Here is a tiny trained network, its code and every weight. The questions are about switching its units off for an input and a target symbol, where a switched-off unit gives its printed mean instead of its output.

import numpy as np


def w(rows, s, z=0):
    codes = np.array(rows[::2]) - 128.0
    scale = np.full(codes.shape[1], s)
    scale[-1] = z or s
    return codes * scale


def norm(h):
    return h / np.sqrt((h * h).mean(-1, keepdims=True) + 1e-5)


def f(y):
    return np.maximum(y, 0)


def softmax(a):
    e = np.exp(a - a.max(-1, keepdims=True))
    return e / e.sum(-1, keepdims=True)


def log_softmax(a):
    a = a - a.max(-1, keepdims=True)
    return a - np.log(np.exp(a).sum(-1, keepdims=True))


def net(x, mask):
    ids = ['εηθλτψ'.index(c) for c in x.split()]
    T = len(ids)
    res = E[ids] + P[:T]
    u = 0
    for l in range(3):
        q, k, v = (norm(res) @ M[l].T for M in (Q, K, V))
        z = softmax(np.where(np.tri(T) > 0, q @ k.T / 2**0.5, -1e9)) @ v
        res = res + np.where(mask[u], z, O[l][:, -1]) @ O[l][:, :-1]
        u += 1
        y = f(norm(res) @ A[l][:, :-1].T + A[l][:, -1])
        res = res + np.where(mask[u : u + 4], y, B[l][:, -1]) @ B[l][:, :-1]
        u += 4
    return log_softmax(norm(res)[-1] @ U[:, :-1].T + U[:, -1])


Q, K, V, O, A, B = {}, {}, {}, {}, {}, {}
E = w([
[119,120,189,107,171],'ε',
[118,157,88,44,175],'η',
[189,127,250,197,164],'θ',
[130,83,176,121,138],'λ',
[193,139,109,129,184],'τ',
[77,168,151,146,116],'ψ',
],0.017)
P = w([
[50,126,201,141,254],'0',
[56,106,126,216,225],'1',
[53,102,92,242,196],'2',
[67,104,129,198,175],'3',
[82,109,139,173,155],'4',
[91,111,150,151,139],'5',
[107,116,155,132,124],'6',
[121,120,152,115,103],'7',
[147,132,147,98,67],'8',
[145,142,152,87,64],'9',
[111,154,204,60,113],'10',
],0.006)
Q[0] = w([
[48,25,253,78,160],'0.h0',
[172,143,44,21,36],'0.h0',
],0.0049)
K[0] = w([
[131,145,169,79,2],'0.h0',
[116,150,180,85,166],'0.h0',
],0.013)
V[0] = w([
[254,151,109,131,249],'0.h0',
[156,17,31,22,160],'0.h0',
],0.0038)
O[0] = w([
[136,112,250,88,136,199],'0.h0',
[54,26,79,91,145,4],'0.h0',
],0.011,0.0017)
A[0] = w([
[96,135,87,78,23,17],'0.n0',
[130,124,127,231,99,230],'0.n1',
[151,114,154,144,91,252],'0.n2',
[255,155,91,65,157,132],'0.n3',
],0.0061,0.0011)
B[0] = w([
[112,89,196,168,32,134],'0.n0',
[112,254,59,114,84,206],'0.n1',
[108,109,122,241,150,242],'0.n2',
[146,84,87,143,109,253],'0.n3',
],0.0069,0.0018)
Q[1] = w([
[92,109,138,255,15],'1.h0',
[193,188,17,113,60],'1.h0',
],0.0062)
K[1] = w([
[147,179,167,157,214],'1.h0',
[61,157,150,134,254],'1.h0',
],0.0068)
V[1] = w([
[37,202,172,68,184],'1.h0',
[5,118,224,117,2],'1.h0',
],0.0054)
O[1] = w([
[73,212,135,2,124,253],'1.h0',
[8,148,225,200,43,136],'1.h0',
],0.0083,0.0044)
A[1] = w([
[215,52,153,141,254,128],'1.n0',
[131,186,141,187,43,171],'1.n1',
[133,47,192,133,142,75],'1.n2',
[111,58,138,152,254,249],'1.n3',
],0.0071,0.0021)
B[1] = w([
[185,131,120,138,73,215],'1.n0',
[141,217,80,138,147,166],'1.n1',
[77,189,109,168,124,201],'1.n2',
[216,112,54,121,1,253],'1.n3',
],0.0079,0.0055)
Q[2] = w([
[146,178,123,103,2],'2.h0',
[51,214,194,124,150],'2.h0',
],0.0078)
K[2] = w([
[119,167,73,155,254],'2.h0',
[33,216,147,109,29],'2.h0',
],0.0038)
V[2] = w([
[113,52,165,68,139],'2.h0',
[183,80,253,191,44],'2.h0',
],0.0043)
O[2] = w([
[255,138,79,204,203,74],'2.h0',
[147,125,113,95,150,255],'2.h0',
],0.0081,0.00094)
A[2] = w([
[77,78,153,146,254,119],'2.n0',
[86,135,203,149,83,206],'2.n1',
[114,136,76,35,175,5],'2.n2',
[158,172,114,65,151,101],'2.n3',
],0.0091,0.0023)
B[2] = w([
[192,10,254,59,187,135],'2.n0',
[123,22,60,212,141,254],'2.n1',
[27,112,10,2,118,169],'2.n2',
[93,137,100,98,85,204],'2.n3',
],0.0068,0.0069)
U = w([
[108,125,206,100,174,94],'ε',
[80,129,75,53,126,25],'η',
[183,182,197,201,161,183],'θ',
[94,78,91,198,98,180],'λ',
[226,152,105,121,82,208],'τ',
[82,249,100,177,123,2],'ψ',
],0.013,0.0007)

Each question gives the input, a string of symbols that net reads in full, and the target symbol t.
The units are the heads (2 rows each of Q, K, V and O) and the neurons (one row each of A and B). Each row of codes is followed by its name. A weight is (code - 128) times the scale printed after its matrix; where a second scale follows, it is the last column's (O, A, B and U).
mask holds one flag per unit, layer by layer, with each layer's heads first. A switched-off unit (its flag False) gives its mean, the last column of its rows in O or B, instead of its output. The means were averaged over made-up inputs and are rounded, as every weight is.
A unit's drop is (log p(t) with every unit on - log p(t) with that unit switched off) / (log p(t) with every unit on - log p(t) with every unit switched off).
The circuit of an input: a set's keep is (log p(t) with only the set's units on - log p(t) with every unit switched off) / (log p(t) with every unit on - log p(t) with every unit switched off). Starting from the 12 units with the biggest drops (on a tie, the unit counted first), units are removed one at a time, each time the one whose removal leaves the highest keep (on an exact tie, the one counted first), for as long as the keep stays at least 0.8.
circuit, biggest first: the units of the circuit, biggest drop first
k most important neurons: the k neurons with the biggest drops, biggest first
k most important neurons of layer l: the k neurons of layer l with the biggest drops, biggest first
drop of u: that unit's drop, to one decimal
input ε η ε, target η: circuit, biggest first -> 1.h0
input τ τ ε ε ε ε, target ε: 2 most important neurons -> 2.n2; 1.n0
input ε ε ε λ ψ τ λ ε, target τ: 2 most important neurons -> 0.n3; 0.n2
input ε τ ψ η θ ε ε, target θ: circuit, biggest first -> 0.h0; 2.n2
input ε τ λ λ, target τ: 2 most important neurons -> 1.n3; 2.n1
input ε ε η ε τ ε ε λ λ ε ε, target λ: circuit, biggest first -> 1.h0; 2.n1
input ε ψ λ, target ψ: circuit, biggest first -> 0.h0; 0.n1
input ψ τ ε λ ε, target λ: 4 most important neurons -> 2.n1; 0.n1; 1.n1; 2.n2
input η ε ε, target η: 2 most important neurons -> 0.n2; 1.n3
input η λ ε ε τ λ, target τ: 2 most important neurons of layer 1 -> 1.n3; 1.n0
input ε η τ ε, target τ: 2 most important neurons of layer 1 -> 1.n3; 1.n0
input λ η λ ε λ ε ε ε λ λ, target λ: drop of 2.n1 -> 0.1
input ψ λ ψ ε, target ψ: drop of 0.h0 -> 1.7
input τ θ ε ε, target θ: circuit, biggest first -> 0.h0
input λ ε τ ε ε ε ε ε, target ε: drop of 0.h0 -> 1.2
